Each row has a name. Each question is about the rows just above it. Places in a row count from 0.

Columns, left to right: X A L T R
<60>: [111 157 157 134 157]
<128>: [132 157  89 134  89]
<193>: [ 92 109 149 113 139]
<63>: [ 91 131  77  77  62]
<33>: [150 157 120 141 134]
Every place of [157] in <60>:
1 2 4
Which column holds this, read top down? [149  77 120]
L
The row with [ 92 109 149 113 139] is
<193>
At which places does <128> hold [132]?
0
Every place of [131] in <63>:
1

Columns, left to right: M V Q U W N H
<68>: [125 126 127 111  76 164  92]
<88>: [125 126 127 111 126 164 111]
<128>: [164 160 101 114 164 113 117]
<85>: [140 140 104 140 140 140 140]
<193>: [156 141 140 114 112  98 139]
<93>: [161 151 109 113 169 106 109]
<145>: [103 154 156  91 151 123 159]
Which column holds this, read top down? [127 101 104 140]
Q
Places of [126] in row <88>:
1 4
The next 3 entries after [151 109]:
[113 169 106]
Places of [140] in row <85>:
0 1 3 4 5 6
At which places does <68> hold [92]?
6

Columns, left to right: F Y D P
<189>: [ 53 190  86 148]
<63>: [103 102  52  52]
<68>: [ 74  98  86 196]
Which column holds this, read top down? [148  52]
P
Where do [ 53 190  86 148] appear?
<189>
Places of [102] in row <63>:
1
Places of [103] in row <63>:
0
Which column holds this, read top down? [103  74]
F
Which column holds [102  98] top down?
Y

Columns, left to right: J E B Z C S K G
<68>: [131 148 124 136 143 122  89  98]
<31>: [137 129 133 146  85  84 130 129]
<88>: [147 146 129  85 133  83 139  96]
<145>: [121 149 111 133  85 101 204  96]
<189>: [147 146 129 145 133  83 139  96]
<128>: [137 143 119 143 171 105 113 105]
<85>: [112 144 111 133 171 121 105  91]
<63>: [127 134 128 130 124 130 130 122]
<93>: [147 133 129 107 142  99 187 116]
<60>: [112 144 111 135 171 121 151 118]
<33>: [117 117 129  85 128  87 125 117]
At which places does <33> hold [117]?
0 1 7
Which column holds [ 85 133  85 133] top down?
C
Give the next 3 entries after [133 171].
[121 105  91]
Give the next 3 entries after [ 85 133].
[ 83 139  96]
The next 3 entries after [146 129  85 133]:
[ 83 139  96]
Places of [134] in row <63>:
1
Whose row is [137 143 119 143 171 105 113 105]?
<128>

Columns, left to right: manag dezo Dupiv tife resuf Pil pupip
<85>: [ 91 120 184 120  95 124 185]
<189>: [191 112 182 111  74 104 183]
<63>: [110 104 129 104 189 102 127]
<33>: [108 112 106 121 202 111 109]
<193>: [108 112 106 121 202 112 160]
<93>: [ 54 169 184 155  44 179 183]
<145>: [166 105 152 107 115  96 163]
<88>: [ 98 112 176 122 137 112 176]
<60>: [142 150 107 152  81 158 108]
<68>: [110 104 129 104 128 116 182]
<128>: [188 127 120 119  74 128 119]
[108 108  54 166  98 142 110] is in which column, read top down?
manag
At which places does <60> hold [108]?
6
Which column holds [105 112 150 104] top down?
dezo
Which column holds this, read top down? [108  54 166  98]
manag
Which column holds [112 104 112 112 169 105 112 150 104] top down?
dezo
What are the next 3 entries after [107 152]?
[ 81 158 108]
Which column holds this, read top down? [106 106]
Dupiv

Columns, left to right: Tel Mavet tos lat vovas fil geb Garib Luga
<189>: [123 134 130 130 123 118 129 119 137]
<145>: [119 134 130 122 132 119 138 119 101]
<93>: [117 121 150 118 150 111 116 150 116]
Places of [130] in row <189>:
2 3
Every place of [150] in <93>:
2 4 7
At which places does <145> hold [119]?
0 5 7
Every place of [116] in <93>:
6 8
Places of [118] in row <93>:
3

Columns, left to right: nepet fizab movuv Zerel poma Pumuf
<31>: [120 122 122 120 122 122]
<68>: [122 122  89  90  89 141]
<145>: [ 83 126 147  69 170 104]
<33>: [122  98 194 147 121 107]
Which column holds [ 89 147 194] top down?
movuv
The next 3 entries after [122  98]:
[194 147 121]
At which places does <68> hold [89]?
2 4
Which column holds this, read top down? [141 104]
Pumuf
Every place of [122] in <31>:
1 2 4 5

Columns, left to right: midip lupab Moz vude rok gid zulet
<31>: [129 129 111 111 129 111 111]
<60>: [130 129 111 140 139  98 140]
<88>: [130 129 111 139 139 110 140]
<68>: [146 139 128 129 148  98 156]
Every place of [129] in <60>:
1
At which places does <60> hold [140]?
3 6
The row with [130 129 111 139 139 110 140] is
<88>
What are the next 3 entries after [129 111 139]?
[139 110 140]
At which places does <31> hold [111]?
2 3 5 6
At which places does <60> hold [98]?
5

